Below is a small trained network, with its code and all its weights. Each question gives an input and a class and asks what happens when units are switched off, that is, made to give their printed mean instead of their output.

import numpy as np


def w(rows, s, z=0):
    codes = np.array(rows[::2]) - 128.0
    scale = np.full(codes.shape[1], s)
    scale[-1] = z or s
    return codes * scale


def norm(h):
    return h / np.sqrt((h * h).mean(-1, keepdims=True) + 1e-5)


def f(y):
    return y / 2 * (1 + np.tanh(0.7978845608 * (y + 0.044715 * y**3)))


def log_softmax(a):
    a = a - a.max(-1, keepdims=True)
    return a - np.log(np.exp(a).sum(-1, keepdims=True))


def net(x, mask):
    res = np.array(x, float).reshape(1, 3) / 4 @ E
    u = 0
    for l in range(2):
        y = f(norm(res) @ A[l][:, :-1].T + A[l][:, -1])
        res = res + np.where(mask[u : u + 4], y, B[l][:, -1]) @ B[l][:, :-1]
        u += 4
    return log_softmax(norm(res)[-1] @ U[:, :-1].T + U[:, -1])


A, B = {}, {}
E = w([
[53,229,33,141,139,20,188,181,193,252,116],'x0',
[81,72,100,173,100,69,213,124,228,58,167],'x1',
[122,200,102,45,184,99,224,93,131,35,71],'x2',
],0.0044)
A[0] = w([
[105,242,170,85,197,197,54,113,25,222,63,3],'L0N0',
[79,222,31,168,66,105,135,225,135,190,85,122],'L0N1',
[84,201,103,60,106,69,119,176,153,254,125,93],'L0N2',
[233,167,141,44,120,118,125,203,71,183,38,86],'L0N3',
],0.0037,0.0013)
B[0] = w([
[3,21,146,214,158,32,177,59,162,95,215,252],'L0N0',
[145,94,96,127,65,177,146,75,92,104,139,234],'L0N1',
[173,194,81,70,51,170,199,107,163,117,104,231],'L0N2',
[137,162,145,117,143,84,173,193,180,73,194,192],'L0N3',
],0.0058,0.0036)
A[1] = w([
[164,134,144,163,60,153,80,168,139,205,182,74],'L1N0',
[76,108,131,163,147,3,139,62,182,87,129,203],'L1N1',
[138,176,134,45,177,118,156,121,135,103,145,166],'L1N2',
[114,169,121,69,205,67,143,145,110,95,107,2],'L1N3',
],0.0056,0.0019)
B[1] = w([
[145,187,142,93,183,176,87,182,139,138,55,171],'L1N0',
[122,63,142,154,162,109,73,138,104,193,192,254],'L1N1',
[141,146,146,126,110,188,79,186,135,162,112,174],'L1N2',
[159,133,89,160,172,142,14,176,166,130,1,150],'L1N3',
],0.0081,0.006)
U = w([
[56,79,172,208,155,44,191,88,148,112,254,86],'0',
[163,202,156,74,29,195,197,87,102,44,138,254],'1',
[149,208,163,131,165,201,94,193,180,145,36,2],'2',
],0.0045,0.0022)

Each question gives the input, the list of numbers given to net, and the class t.
The units are the neurons (one row each of A and B). Each row of codes is followed by its name. A weight is (code - 128) times the scale printed after its matrix; where a second scale follows, it is the last column's (A, B and U).
mask holds one flag per neuron, layer by layer. A switched-off neuron (its flag False) gives its mean, the last column of its row in B, instead of its output. The means were averaged over made-up inputs and are rounded, as every weight is.
A unit's drop is (log p(t) with every unit on - log p(t) with that unit switched off) / (log p(t) with every unit on - log p(t) with every unit switched off).
The circuit of an input: a set's keep is (log p(t) with only the set's units on - log p(t) with every unit switched off) / (log p(t) with every unit on - log p(t) with every unit switched off). Starting from all 8 units, units are removed one at a time, each time the one whose removal leaves the highest keep (on an exact tie, the one counted first), for as long as the keep stays at least 0.8.
circuit, biggest first: the units of the circuit, biggest drop first
most important unit: the unit with the biggest drop
top k neurons: the k neurons with the biggest drops, biggest first
k most important neurons of layer l: the k neurons of layer l with the biggest drops, biggest first
input [8,4,-2], class 1: circuit, biggest first -> (L0N0, L0N2, L0N1)
input [8,-3,1], class 1: circuit, biggest first -> (L0N2, L0N1)
input [4,-7,6], class 0: top 4 neurons -> (L0N0, L1N1, L1N0, L0N1)
input [8,7,-6], class 1: top 3 neurons -> (L0N0, L0N2, L0N1)
input [-6,4,8], class 2: circuit, biggest first -> (L0N0, L0N1, L1N2)
input [1,-1,-6], class 2: circuit, biggest first -> (L1N0)
input [6,-8,7], class 0: top 2 neurons -> (L0N0, L1N0)
input [-4,3,5], class 2: 3 most important neurons of layer 0 -> (L0N0, L0N1, L0N2)
input [5,-8,7], class 0: top 3 neurons -> (L0N0, L1N1, L1N0)
input [0,4,5], class 2: circuit, biggest first -> (L0N0, L1N3)
input [7,5,-4], class 1: 3 most important neurons of layer 0 -> (L0N0, L0N2, L0N1)
input [-5,-6,6], class 0: top 4 neurons -> (L0N0, L0N2, L1N0, L1N1)
input [-2,1,-6], class 2: top 2 neurons -> (L0N0, L1N0)
input [7,2,1], class 1: top 3 neurons -> (L0N0, L0N2, L0N1)
input [-1,-1,-6], class 2: most important unit -> L1N0
input [6,-3,-1], class 1: top 3 neurons -> (L0N2, L0N1, L1N1)
input [-1,-8,8], class 0: top 2 neurons -> (L0N0, L1N1)
input [7,-1,-4], class 1: top 2 neurons -> (L0N2, L0N1)
input [5,1,4], class 1: top 3 neurons -> (L0N1, L0N0, L0N2)
input [-2,-4,8], class 2: circuit, biggest first -> (L1N3)
input [5,-7,5], class 0: 2 most important neurons of layer 1 -> (L1N1, L1N0)
